Here is a tiny trained network, its code and every weight. The questions are about switching its units off for an input and a class, where a switched-off unit gives its printed mean instead of its output.

import numpy as np


def w(rows, s, z=0):
    codes = np.array(rows[::2]) - 128.0
    scale = np.full(codes.shape[1], s)
    scale[-1] = z or s
    return codes * scale


def f(y):
    return np.maximum(y, 0)


def log_softmax(a):
    a = a - a.max(-1, keepdims=True)
    return a - np.log(np.exp(a).sum(-1, keepdims=True))


def net(x, mask):
    res = np.array(x, float).reshape(1, 4) / 4 @ E
    y = f(res @ A[0][:, :-1].T + A[0][:, -1])
    res = res + np.where(mask, y, B[0][:, -1]) @ B[0][:, :-1]
    return log_softmax(res[-1] @ U[:, :-1].T + U[:, -1])


A, B = {}, {}
E = w([
[117,132,136,108,136,115,127,131,147,123],'x0',
[3,12,206,209,46,202,42,232,115,53],'x1',
[81,209,37,216,62,69,249,234,254,143],'x2',
[9,4,18,16,44,25,161,20,79,247],'x3',
],0.0045)
A[0] = w([
[216,228,206,223,227,206,127,218,143,30,34],'neuron 1',
[44,71,189,221,75,226,54,226,118,31,143],'neuron 2',
[184,82,211,61,227,173,22,55,25,78,179],'neuron 3',
[82,144,33,149,45,65,213,142,204,192,147],'neuron 4',
[2,12,165,149,24,153,65,170,104,160,252],'neuron 5',
[238,226,86,81,189,102,185,60,161,152,34],'neuron 6',
[215,214,197,213,217,193,115,222,161,41,8],'neuron 7',
[129,200,94,203,92,99,225,223,235,101,104],'neuron 8',
[239,236,65,83,201,74,188,37,139,182,135],'neuron 9',
[88,189,65,218,59,103,237,225,240,114,150],'neuron 10',
],0.0045,0.0025)
B[0] = w([
[26,16,4,28,196,18,213,66,10,245,229],'neuron 1',
[195,249,83,113,133,23,21,212,152,40,227],'neuron 2',
[226,128,213,61,243,236,39,17,230,138,253],'neuron 3',
[147,84,112,34,248,197,55,39,167,152,227],'neuron 4',
[162,199,23,34,226,25,48,213,51,55,242],'neuron 5',
[156,195,63,165,52,23,18,217,145,24,211],'neuron 6',
[15,30,2,16,186,16,208,44,23,228,217],'neuron 7',
[230,89,191,70,240,231,37,18,166,135,221],'neuron 8',
[159,242,47,118,51,17,26,248,98,10,255],'neuron 9',
[234,110,179,52,255,225,19,25,168,138,243],'neuron 10',
],0.004,0.0062)
U = w([
[154,146,112,87,156,109,107,131,134,124,253],'0',
[20,17,4,46,145,10,206,35,31,241,32],'1',
[192,246,99,170,108,12,49,246,120,11,44],'2',
[235,85,232,119,189,249,61,10,208,144,35],'3',
[136,161,210,225,93,174,204,190,164,151,222],'4',
[6,10,242,248,10,241,251,238,235,236,3],'5',
[16,26,251,229,10,226,244,243,182,254,3],'6',
],0.0044,0.004)

Each question gives the input, the list of numbers given to net, and the class t.
The units are the neurons (one row each of A and B). Each row of codes is followed by its name. A weight is (code - 128) times the scale printed after its matrix; where a second scale follows, it is the last column's (A, B and U).
mask holds one flag per neuron, in row order. A switched-off neuron (its flag False) gives its mean, the last column of its row in B, instead of its output. The means were averaged over made-up inputs and are rounded, as every weight is.
A unit's drop is (log p(t) with every unit on - log p(t) with that unit switched off) / (log p(t) with every unit on - log p(t) with every unit switched off).
The circuit of an input: a set's keep is (log p(t) with only the set's units on - log p(t) with every unit switched off) / (log p(t) with every unit on - log p(t) with every unit switched off). Starting from all 10 units, units are removed one at a time, each time the one whose removal leaves the highest keep (on an exact tie, the one counted first), for as long as the keep stays at least 0.8.
circuit, biggest first: the units of the circuit, biggest drop first
top k neurons: the k neurons with the biggest drops, biggest first
drop of u: that unit's drop, to one decimal
input [-1,-7,-7,4], class 2: circuit, biggest first : (neuron 9; neuron 6)
input [0,8,-3,4], class 2: circuit, biggest first : (neuron 5; neuron 2)
input [3,2,0,-6], class 1: circuit, biggest first : (neuron 1; neuron 7)
input [6,8,-8,1], class 2: circuit, biggest first : (neuron 2)
input [-2,-5,-2,4], class 2: top 3 neurons : (neuron 9; neuron 1; neuron 7)
input [-4,5,7,1], class 3: circuit, biggest first : (neuron 10; neuron 8)
input [5,7,-6,5], class 2: top 2 neurons : (neuron 5; neuron 2)
input [7,3,-8,5], class 3: top 2 neurons : (neuron 3; neuron 1)
input [6,-7,2,-1], class 2: top 2 neurons : (neuron 9; neuron 6)
input [-2,2,7,-7], class 1: top 3 neurons : (neuron 1; neuron 7; neuron 3)
input [5,-6,7,-3], class 3: top 4 neurons : (neuron 8; neuron 10; neuron 4; neuron 5)
input [-3,7,-5,6], class 2: circuit, biggest first : (neuron 5; neuron 2)
input [-2,-8,-2,0], class 2: circuit, biggest first : (neuron 9; neuron 6)
input [3,5,-4,-1], class 2: circuit, biggest first : (neuron 2)
input [2,3,8,-6], class 3: top 2 neurons : (neuron 10; neuron 8)
input [6,-4,-8,6], class 3: top 3 neurons : (neuron 3; neuron 1; neuron 7)
input [-8,-6,-6,7], class 0: top 3 neurons : (neuron 1; neuron 7; neuron 9)
input [-4,8,6,6], class 2: top 4 neurons : (neuron 5; neuron 2; neuron 1; neuron 7)
input [-1,-6,7,-2], class 3: top 4 neurons : (neuron 8; neuron 10; neuron 4; neuron 5)
input [1,-2,5,-6], class 1: top 2 neurons : (neuron 1; neuron 7)
input [2,-7,7,5], class 2: circuit, biggest first : (neuron 9)
input [4,-3,-5,-8], class 1: drop of neuron 7 : 0.3
input [6,1,8,4], class 3: drop of neuron 8 : 0.1
input [-4,-2,1,-8], class 1: drop of neuron 1 : 0.3
